Group and class of each row
[-1.33  0.27  1.37  0.64  2.58 -1.70 -0.49  0.33 -0.11  0.68  0.70  1.12
 -0.77 -0.08  1.74  0.32  0.01  1.04  1.00  0.00  0.15  0.41 -7.10 -0.64
 -0.94 -1.04 -3.45  0.20  0.34 -2.03  6.06 -0.41  0.10 -0.68  0.69 -0.91
 -0.77  0.41  0.50 -0.19  0.84  0.50  0.04 -1.35  0.22  3.01 -1.21  0.41
  1.42  2.24]	M > V
[-0.03  0.89 -0.39  0.02 -2.61  1.22 -0.68  0.19 -0.07  0.68  0.29 -0.60
  0.22  7.76  0.27  0.32 -0.03  0.17 -0.55  0.38  0.59  0.07  2.51  0.40
  0.69  1.92  0.62  0.45 -2.34  1.71 -2.19 -0.48 -2.06  0.67  0.47  0.37
  0.15 -0.69 -0.25 -0.34 -0.41 -0.35  0.60  0.32  0.91 -0.02  1.73 -0.55
 -0.15 -0.09]	D > J
[ 0.10  0.53  3.07 -1.49  2.83 -0.45  0.25  0.35  1.38 -2.03  2.17 -0.28
 -2.12 -0.94 -1.26 -1.00  0.18  1.41  0.01  0.91 -1.06 -0.17 -7.33 -1.87
 -6.15  2.24 -1.01  0.96 -6.40  6.22  5.13  1.97  1.62 -1.80  0.37  1.06
  0.22  4.30  0.60 -0.58 -4.10 -1.05 -3.17 -0.29  0.60 -0.46 -1.65  1.27
  0.51 -0.29]	R > T
[-0.66 -1.12  0.34 -0.20 -5.39  0.62 -0.31  0.40 -0.34  2.81  0.81  0.70
 -0.72 -4.19 -1.26 -0.36 -0.46  1.49 -1.31  0.37  0.21  0.20  1.50  0.99
 -1.31  2.39  1.49 -0.86 -2.36 -0.17 -0.35 -0.92 -0.07  1.14  2.36 -0.75
  0.17  3.02  0.46 -0.12 -0.22  1.29 -2.46 -2.02  0.70  1.79 -2.42  0.32
  0.04 -0.71]	X > K
[ 0.49  0.12  0.03  0.48  1.05  0.29 -0.80  0.05 -0.58  1.32 -0.53  3.20
  0.59 -2.04  2.46  0.76 -0.28  0.75  0.47  0.06  0.55  0.06 -1.13  0.14
  2.14  2.53 -1.82 -0.49 -1.29 -0.38  6.88 -0.07  0.00 -1.98  0.15 -1.19
 -1.19 -0.19 -0.45 -0.54 -0.99  0.40 -0.11 -0.30 -0.47  0.53  0.47 -1.01
  0.78  2.56]	M > N
[ 2.00  1.06 -1.22 -0.56 -1.08  0.84 -0.26  0.68 -0.53 -0.22 -0.09 -1.87
 -0.43 -0.57 -4.77  0.75 -0.87  0.47  0.09  0.65 -0.46 -0.77 -2.55 -0.34
 -2.74  2.29  1.15  0.13 -2.15  1.98  0.48 -0.58  0.19 -0.21  0.41  1.03
 -0.29  1.86  0.25  0.05 -1.41  1.36  0.10  0.03 -1.29 -0.51 -0.23  0.58
  0.63 -1.07]	D > H
[ 0.42  0.13 -0.20  0.11 -0.33 -1.42 -0.32 -0.22  0.01  3.25  0.42  0.52
  0.54  1.74  1.52  0.52  0.04 -2.59  1.18 -0.25 -0.37 -0.05  0.79 -0.06
  1.04 -0.25 -0.40  2.18  3.18 -2.56  2.71  0.53 -0.40 -0.25 -1.07 -0.66
  0.17 -0.89 -0.38 -1.25  1.54  0.97  1.53 -0.16  0.39  0.09 -0.61 -0.21
  1.71  1.59]	M > V
[ 0.76  0.09 -2.25  0.18 -4.37  1.07  0.06  0.26 -0.50  2.30  0.20 -2.08
 -0.08  0.74 -2.18  0.40  1.07  0.56 -0.61  0.03  0.58  0.17  1.69  1.31
 -1.09 -0.52  1.59 -0.47  0.09 -0.43 -4.96 -0.25 -0.78  2.32 -0.53 -0.12
  0.21  0.66 -0.05  0.35  0.80  0.39 -0.48 -0.94 -0.26 -0.13 -0.65 -0.19
 -2.23 -1.86]	D > S
[ 0.07  0.15  0.20  0.42  3.73 -1.50  0.00 -0.51  0.05  0.19 -1.04  0.33
  0.40  2.07  1.62  0.51 -0.13 -0.54  1.44 -0.28 -0.11 -0.51 -2.69 -0.50
  1.00 -0.98 -1.33 -6.74  3.79 -1.50  2.28  0.60  1.24 -0.93 -4.98 -0.86
 -0.25 -1.21 -0.17 -1.06  1.44 -0.64  0.31 -0.13  0.97 -0.30 -0.11 -1.69
  0.30  2.68]	M > V
[-0.64  1.15  1.14  0.44  2.48  0.10  0.28 -0.96  0.16  0.98 -0.24  0.82
 -1.23  0.34 -0.26 -0.64  1.15 -1.05  1.18 -1.50 -0.16  1.21 -2.45  0.22
 -0.74 -1.78  0.75  0.07  0.93 -1.03 -1.89  0.36  1.01 -1.00 -4.66 -0.83
  0.30 -1.04 -0.40 -0.97  1.41 -1.56  0.86 -1.61  0.16 -0.35 -0.64 -1.26
  0.13  1.90]	R > T
[ 0.86  0.74  0.74  0.03 -0.88 -1.01  0.40  1.06  4.68  1.19  1.35 -0.83
 -0.18 -0.61 -0.09  0.24  1.17  0.95  1.02  0.46  0.36  0.99 -3.79 -1.41
 -2.26  3.32 -0.05  0.88 -3.19  1.98 -1.25  0.51  0.77 -1.41  1.07  0.01
 -0.21  2.18 -0.35 -0.82 -1.90  1.26  0.67 -1.66 -0.03 -0.47 -0.76  0.09
  1.69  2.02]	M > N
[ 1.45  0.53 -0.62 -0.32 -2.80 -0.02 -1.11 -0.17  0.42  0.21 -0.84 -0.68
  1.11  4.42  0.64  1.10 -0.04 -0.42  0.55 -1.30  0.63 -0.46  3.79 -0.50
  2.55  0.39  0.83  0.31 -0.13  0.34 -1.66 -0.89 -0.76 -0.05 -2.01 -0.10
 -0.45 -2.28 -0.18  0.58  1.81 -0.82  1.39  1.99  0.85 -0.55  1.90  0.04
 -0.13  1.04]	D > J
[ 3.94  1.67 -1.91 -0.26 -2.74  1.04  0.20  0.26  0.90  0.02  1.11 -2.09
  0.63  1.44 -3.27 -0.45  0.30 -0.92  0.21  0.20 -0.44 -0.50  0.84  0.25
 -0.62  2.47  1.94  0.82  0.86  1.91 -4.00  0.03  0.76  0.99 -0.78  0.82
 -0.07 -0.94 -2.60 -1.28 -0.80  0.41  0.51  0.45 -1.42 -1.11  0.65 -0.14
  0.46 -0.17]	D > H
[ 0.90  2.09  1.49  0.42  1.66 -0.38 -0.04  0.67  0.30 -1.02  0.10  0.43
 -1.70 -1.98 -1.55 -4.90 -0.06  1.76 -0.43 -0.29 -0.45  0.46 -8.43 -1.94
 -4.54  2.38 -1.78  1.48 -7.22  5.20  6.04  0.20  1.56 -2.00  0.73  1.30
  0.11  3.44 -0.01 -0.42 -3.92  0.14 -0.70  0.50  0.29 -2.04  0.28 -0.62
  0.79  1.38]	R > F
